[128 = 0]

[143 100 151 134 147 123 157 125 110 108  82 142 155 134 141 111 171 103
 137 117 111 100  81 142 120 106 131 155 124 134 139 136 126 115 122 166
 129 144 126 118 139] -> Zagip G
[154 146 160 126 116 134 150 121 108 129  78 145 162 138 130 131 142 158
 132 122 128 119 107 137 131  92 120 149 120 141 135 121 120 113 111 162
 134 119 136 122 123] -> Zagip X
[105  73 115 130 141 135 177 121 148 105 134 143 111  70 120 132 122 163
 125 155 118  83  80 132 125 124 111 223 118 126 136 117 125 118 109 153
 107 125 147 113 147] -> fos F
[116  78 111 126 132 137 206 141 136 102 164 143 128 108 111 117 119 141
 142 140 124 151 103 129 139 105  99 136 119 129 137 130 132 116 133 183
 120 128 145 121 169] -> fos F
[127 132 124 108 118 153  90 134 128 140 131 134 146 114 143 150 112 152
 148 139 128 106 109 147 124 121 110 174 125 135 146 124 136 119  93 113
 124 139 120 129  94] -> Noge J
[123 123 120 117 122 142 159 134 140 122 125 129 135  77 119 116 153 150
 125 142 127 150 104 116 137 114 108 126 113 155 124 131 133 112 128 152
 126 125 150 127 117] -> tugi S
[118  85 122 131 128 159 200 133 135  97 140 137 120  95 131 106 126 138
 118 132 123 148  92 117 142  97 112 116 108 154 137 114 103  91 111 169
 118 131 138 110 136] -> fos B
[146 112 138 127 123 138 137 110 105 104 112 140 142 105 138 123 149 115
 146 129 114  98  99 162 128 120 115 175 105 145 126 120 128 110 111 143
 123 116  91 129 121] -> Zagip G
[104  81 114 133 158 109 172 126 138 100 154 143 108  68 111 125 125 144
 126 153 100 123  93 157 136 145 116 169 120 113 127 142 139 124 144 161
 101 128 149 122 155] -> fos K
[ 96 135 115 101 142 107 142 113 127 142  95 128 118 107  66 150 128 143
 140 139 132 177 107 114 148 144 114 110 130 154 129 147 145 133 145 150
 115 117 152 128 129] -> tugi Z
[139  90 132 138 138 139 143 115 103  93  82 143 173  85 143 116 160 111
 124 124 119 110  51 159 123 129 114 152 118 150 124 115  81 122 121 167
 117 120 138 116 127] -> Zagip M
[123 115 113  95 124 126 160 115 136 118  77 150 160  68 123 131 112 130
 157 140 133 167  82 133 151 128 100 148 124 159 129 130 129 125 129 180
 109 130 142 122 119] -> tugi V
[142  97 148 118 130 141 117 116 110 107  72 140 162 112 139 125 160 103
 140 123  80 106  76 168 131 119 118 175 114 141 137 121 110 110 105 162
 122 124 138 117 116] -> Zagip M
[100 109 122 129 121 142  97 121 136 112 140 139 126  83 127 151 124 138
 153 145 100  80  93 159 101 129 120 214 127 136 149 115 127 132 104 132
 118 123 121 120 118] -> Noge L
[ 66 160 117 124 193  61 129 119 128 125  88 123  93  73  98 178 113 146
 116 141 103  45  98 165 127 196 118 252 121 109 118 173 157 146 173 141
  88 110 146 144 133] -> tugi V
[122  81 127 111 133 130 159 110 121 120  90 151 137 104 130 121 136 130
 130 137 135 190  79 132 139 111 112  86 117 154 131 139 149 126 122 165
 128 144 140 136 130] -> tugi S
[147 109 137 134 115 133 149 113 120 105  55 159 185  86 129 107 140 117
 142 123 117  98  65 145 118 115 115 200 103 165 122 120 111 112 113 188
 125 125 139 119 117] -> Zagip X
[137 123 122  86 106 136 155 132 127 141  85 142 147 105 136 145 123 119
 107 130 142 220  97 105 157 110 110  48 138 156 115 146 145 131 131 155
 147 144 144 129 131] -> tugi V
[117  95 111 100 124 132 145 109 127 123  84 140 178  89 135 131 131 125
 144 146 145 175  67 143 147 115 101 112 124 157 135 121 147 122 112 169
 129 142 143 114 116] -> tugi V
[120  71 103 146 129 142 207 132 162  92 138 149 138  64 120  86 126 156
 132 148 121 127  96 121 127 109 112 154 111 136 114 127 106 120 126 196
 123 132 145 115 137] -> fos B
[113 125 120 101 119 125 126 123 122 127  80 117 144  90 124 166 114 133
 130 137 131 152  97 160 149 125 108 147 130 153 127 141 150 132 130 151
 119 131 137 116 107] -> tugi Z
[115 108 112 122 137 123 153 126 125 118 133 125 111  99 116 136 120 140
 135 147 135 147 102 129 128 132 125 145 119 141 135 135 138 125 132 155
 111 127 133 129 133] -> fos B
[128 140 117 110 135 120 134 105 108 132  80 134 156  87 116 134 130 130
 131 132 123 152  76 136 137 137 110 138 116 144 119 139 144 125 140 142
 134 130 145 135  92] -> tugi V
[170 112 137 147 125 137 135 120 109 107  88 134 159 117  99 121 164  96
 142 126 131  97  87 138 132 114 128 136 117 141 112 121 123 119 114 142
 127 133 123 117 128] -> Zagip M
[107 145 138 111 138 126  91 112 151 151  95 133 135 109 127 156 108 134
 168 146 136 121  84 146 130 124 117 183 121 142 137 128 129 130 114 123
 122 123 123 120 113] -> Noge E
[120  58 115 142 129 151 205 136 152  85 131 143 136  84 127  93 137 146
 153 157 109 126  85 143 147 102 119 144 123 146 139 116 110 111 109 178
 119 133 139 134 150] -> fos K
[122  75 115 123 124 157 193 123 156  99 120 148 142  65 121 102 118 130
 153 138 136 140  84 129 135 101 106 160 109 178 132 106 116 109 112 193
 130 130 141 121 136] -> fos B
[111 149 137 122 125 122  95 130 149 148 137 131 120 106 126 148 116 147
 148 145 132 116 136 122 130 136 123 213 136 136 129 131 123 143 137 121
 128 122 130 131 114] -> Noge L
[146 120 140 145 138 128 145  86 118 115 100 140 159 111 126 114 164 121
 123 117 107 110  76 141 106 125 120 137 115 134 118 133 133 131 142 139
 130 126 124 114 113] -> Zagip M
[108 113 114 105 134 127 140 120 119 125 106 132 126  74 134 135 177 138
 113 127 126 173  73 124 152 141 105 105 123 134 118 147 146 130 125 129
 130 136 167 121 123] -> tugi S
[112  89 128 114 118 145 157 113 110 102  36 147 182  99 145 129 139 105
 152 127 123 102  67 159 136 105 111 191 112 153 136 124 121 126  94 190
 134 127 123 103 112] -> Zagip G
[134 119 129 120 133 127 158  96 163 120 118 138 123  73 139 115 135 133
  90 132 125 177  95  98 146 142 102  89 134 147  97 130 149 136 133 147
 125 130 135 120 121] -> tugi S

[142 142 147 126 122 145 123 166 154 127 150 120 116 145 136 136 132 122
 120 142 118 127 122 108 129  94 108 121 117 138 141 123 121 116 124 136
 118 154 124 110 103] -> kosu ketof
[154 147 149 124 125 148 120 167 126 135 140 118 107 154 142 153 134 125
 112 133 123 128 128  95 129 107 127 117 140 134 132 113 132 104 101 115
 119 143 125 112 112] -> kosu ketof
[136 149 144 121 120 151 118 176 156 118 143 123 110 152 135 132 133 128
 122 138 111 133 114 116 137 106 107 119 131 141 146 122 122 112 130 128
 119 147 127 108 107] -> kosu Bura
[106 127 145 116 127 116  89 116 137 101 142 113 118 140 116  97 116 132
 145 127 125 128 106 128 117 116 146 127 121 163 131 114 126 133 148 121
 134 142 132 140 149] -> rabu Detut
[148 147 136 117 124 155 138 168 147 143 133 120 109 146 139 168 143 128
 115 130 112 129 122  91 144 112 111 122 145 125 139 123 128 115 102 117
 123 141 132 114 116] -> kosu Bura
[100 136 149 119 117 119 103 103 136 115 136 116 120 139 126 118 120 121
 150 127 123 122 106 120 122 110 163 123 123 146 120 105 133 138 167 112
 144 131 134 120 129] -> rabu Detut
[105 135 144 108 123 121  84  97 144 101 145 111 123 152  99  98  99 128
 145 129 137 135 100 118  96 108 170 133 113 152 130 102 136 142 154 110
 140 125 128 115 150] -> rabu Sakeg
[157 143 148 127 116 141 134 176 132 136 144 114 112 124 144 154 142 129
 117 143 121 130 123 113 139 100 122 110 124 133 130 119 123 102 130 136
 113 151 116 118 108] -> kosu Ner
[109 130 131 123 126 119 106 102 130 113 134 121 129 133 111 101 120 126
 137 127 135 111 112 134 112 135 144 117 119 138 127 116 132 124 142 124
 126 129 125 124 130] -> rabu Neno
[169 150 155 123 132 154 137 190 132 125 144 106 117 155 141 146 137 118
 116 152 134 130 124  96 115  94 121 128 119 135 144 117 123 110 107 129
 122 142 113 112 118] -> kosu ketof
[104 129 145 121 119 110 100  97 121 102 144 114 123 129 132 108 117 129
 143 127 122 149 109 126 115 115 165 128 113 150 121 107 131 145 144 124
 142 120 132 126 160] -> rabu Sakeg
[146 149 147 120 123 153 123 157 153 138 125 125 113 156 145 140 131 120
 112 135 108 116 130 102 121 106 120 126 134 122 138 124 135 111 110 106
 116 144 127 111 115] -> kosu ketof
[104 123 135 122 122 118 101 104 129 134 135 130 122 126 114 115 123 137
 148 125 142 128 121  69 133 118 142 128 125 136 125 117 129 128 159 121
 133 143 126 128 130] -> rabu Detut
[154 135 152 133 121 141 122 171 133 120 146 120 114 132 136 134 133 130
 128 137 132 140 121 112 141 100 109 113 117 142 135 121 120 108 130 137
 119 154 116 122 117] -> kosu ketof
[150 160 153 122 121 159 126 179 140 120 140 104 108 151 141 146 137 124
 124 139 120 137 112 103 135  93 121 124 125 135 140 115 124 109 122 122
 124 148 119 106 120] -> kosu Bura
[108 133 143 116 128 112  93 106 136 112 145 114 121 140 109 108 115 136
 144 129 144 134 111 111 110 109 152 126 115 150 130 103 130 142 153 116
 140 135 129 125 147] -> rabu Sakeg
[148 150 132 120 116 153 131 178 152 128 139 110 114 142 137 154 143 120
 115 141 114 148 110 111 152 116 111 121 133 141 143 121 123 115 108 130
 118 143 132 112 109] -> kosu Bura
[102 129 141 114 114 120 103 112 157 106 149 123 123 142 111  96 115 127
 149 130 122 120 116 130 108 106 148 132 117 158 131 113 132 152 161 114
 141 133 131 116 139] -> rabu Neno
[109 120 153 117 122 112  99 100 136 104 142 117 122 133 109 106 118 134
 154 131 159 143 113 116 117 102 155 132 113 147 118 112 120 137 183 119
 145 141 119 121 144] -> rabu Detut
[147 133 145 122 116 154 125 174 126 119 131 109 109 139 153 145 133 128
 124 137  92 141 109 108 158 109 135 124 134 137 134 127 133 118 116 137
 129 139 132 109 127] -> kosu Bura
[146 151 140 127 119 147 121 168 133 121 148 109 108 136 140 147 134 123
 113 141 115 146 119 107 134 112 119 116 138 142 129 116 129 109 107 131
 121 141 124 115 124] -> kosu Bura
[110 136 135 115 129 124 104 125 129 112 130 111 119 147 102 107 123 122
 131 128 126 129 101 119 116 130 148 133 128 135 128 113 137 131 141 119
 132 124 131 117 133] -> rabu Neno
[151 157 153 118 128 155 116 179 150 127 140 106 115 164 130 135 136 118
 112 140 118 128 116  98 115 103 115 122 126 134 150 116 131 101 112 116
 115 152 114 100 108] -> kosu Ner
[155 156 153 120 113 153 123 170 125 140 136 109 100 144 141 174 145 133
 118 136 123 135 120  85 154  98 130 108 135 134 124 110 132 107 118 122
 126 149 115 113 113] -> kosu Ner
[141 151 154 126 121 156 117 169 149 131 138 119 107 157 139 135 136 120
 114 138 109 116 130 101 124 104 118 115 131 126 145 121 131 105 120 112
 122 153 117 101 110] -> kosu ketof
[147 141 138 123  99 139 127 168 146 129 137 113 114 147 132 149 139 138
 127 130 126 135 115 108 137 114 111 114 139 137 143 116 126 106 125 129
 116 153 123 115 103] -> kosu Bura
[115 133 136 121 122 126 109 118 134 108 146 109 122 127 109 125 128 132
 145 131 140 149 101 122 130 110 144 116 118 153 124 107 123 128 156 139
 136 133 126 119 133] -> rabu Detut
[110 123 158 113 114 116 102 112 136 110 142 121 115 136 122 119 113 132
 147 132 121 129 121 113 131  88 160 123 109 146 119 117 122 159 172 116
 149 147 132 121 150] -> rabu Detut
[138 144 144 121 124 153 128 175 146 120 139 112 106 147 136 143 138 120
 124 141 109 134 110 120 146 105 111 115 135 140 144 121 126 106 122 134
 117 155 125 108 106] -> kosu Bura
[142 142 139 134 136 146 121 175 124 129 141 132 135 145 157 133 131 132
 107 129 116 137 152  97 124 110 110 124 130 127 148 127 130 114  89 120
 115 144 115 115 136] -> kosu Bura
[112 136 132 115 119 119 110 119 128 112 134 114 114 136 128 113 119 121
 129 129 108 138 115 119 122 122 153 129 131 141 129 118 135 140 121 124
 133 118 150 119 149] -> rabu Neno
[145 148 143 123 121 151 120 174 157 122 147 120 112 147 140 136 131 127
 114 143 125 140 122 108 126 101 107 120 126 143 152 122 118 113 115 122
 119 151 123 114 108] -> kosu ketof
[147 149 143 123 129 150 120 172 131 123 138 113 109 141 139 143 137 121
 122 137 118 141 116 105 143 111 114 117 128 137 138 120 125 110 116 136
 125 144 119 120 122] -> kosu ketof
[157 147 156 119 121 161 134 188 133 129 132 111 111 151 147 153 136 115
 115 138  89 127 117 103 157 105 123 128 126 135 145 128 132 123 105 122
 116 138 119  98 122] -> kosu Ner
[113 118 125 122 131 114 114 118 140 104 140 116 127 137 106 112 120 136
 141 131 142 142 112 130 121 130 129 118 127 144 131 109 126 136 148 136
 140 130 132 129 135] -> rabu Detut
[148 138 131 126 126 150 132 175 129 121 142 107 118 130 133 153 135 122
 122 122 114 149 110 112 149 121 116 122 133 137 141 119 121 119 106 145
 125 130 132 123 123] -> kosu Bura
[112 128 149 110 113 130 105 123 134  91 138 114 123 143 120  90 113 116
 147 136  99 124  97 136 112 102 156 129 108 147 138 116 124 145 148 131
 134 131 129 108 141] -> rabu Neno
[ 78 123 136 116 119 103  81  69 133  89 143 124 132 138 103  56 109 123
 150 124 128 117 111 146  84 113 168 131 104 150 124 111 130 147 160 107
 137 120 133 119 152] -> rabu Sakeg
[ 98 134 135 115 116 108  95  83 130 107 135 121 127 143 107  97 103 119
 138 125 130 127 116 128  99  85 163 136 117 144 137 112 137 135 142 110
 137 118 135 116 161] -> rabu Sakeg
[113 135 134 118 127 110 110 106 136 108 145 123 130 137 107 115 131 129
 139 128 158 139 118 110 108 119 146 132 122 143 126 111 119 144 164 132
 146 128 126 131 138] -> rabu Detut
[134 145 144 129 125 151 117 175 155 120 144 119 113 163 139 122 128 128
 115 135 113 131 128 107 124 104 106 134 128 132 153 125 124 122 112 122
 121 152 127 113 118] -> kosu ketof
[152 148 140 125 128 149 124 185 137 126 142 109 111 144 134 151 142 126
 116 136 127 144 111 103 132 111 107 121 138 137 145 114 129 108 107 132
 123 144 123 114 112] -> kosu Bura
[ 96 140 139 110 118 118  92  91 141 103 139 112 126 149 110  87 107 118
 135 125 117 117 107 125  94 121 164 134 114 145 135 108 138 141 145 108
 135 116 142 108 149] -> rabu Sakeg
[ 93 131 134 120 115 110  90  82 131 110 142 121 118 128 102 106 115 126
 143 126 127 131 100 137 113 142 157 114 112 148 112 108 130 135 157 117
 127 125 130 125 140] -> rabu Sakeg
[133 142 130 125 121 148 114 170 149 128 140 126 106 143 140 141 136 136
 121 130 122 135 118 108 143 116  93 118 142 138 139 122 126  96 118 137
 121 152 127 114 108] -> kosu Bura
[153 146 134 126 114 154 137 182 137 121 138 106 108 133 136 161 141 126
 131 139 103 139 104 107 158 105 118 117 132 142 137 122 123 119 117 146
 135 141 125 112 113] -> kosu Bura
[ 95 128 135 114 121 107  82  92 123 108 139 121 125 136 113 101 116 132
 137 130 124 137 113 121 103 123 165 121 128 144 112 111 138 141 141 114
 134 113 133 123 158] -> rabu Sakeg

[112 100 154 142 120 122 126 123 125 127 137 142 133 124 148 134 161 139
 143 137 129 119  98 122 115 124 123 123 121 137 146 128 143 120 123 133
 125 144 161 105 129] -> Q (17)
[116 107 151 129 117 121 116 125 131 140 128 136 127 118 144 128 155 119
 149 137 143 129  89 132 118 131 126 118 123 143 163 137 149 124 121 129
 123 119 152 116 127] -> Q (21)
[122 117 153 124 132 119 122 119 132 141 116 139 122 123 127 126 160 114
 144 130 163 138  98 137 114 129 127 115 125 148 151 132 166 126 109 131
 122 108 143 120 126] -> Q (17)
[125 141 136 120 141 146 152 134 137 114 127 132 112 130 144 125  71 148
 125 127 125 138 125 124 119 138 123 108 124 128 122 118 105 150 121 131
 123  99 133 119 125] -> Y (26)
[111  98 160 145 125 127 132 122 130 123 143 147 132 123 147 132 151 140
 144 133 134 116  94 121 107 124 118 125 123 143 150 124 136 122 113 133
 121 143 166 110 128] -> Q (17)
[125 102 151 130 131 151 138 132 140  92 126 132 111 120 145 132  91 140
 136 140 127 127 122 114 108 132 136 112 123 120 124 122 121 146 108 128
 127 100 151 130 117] -> Y (26)
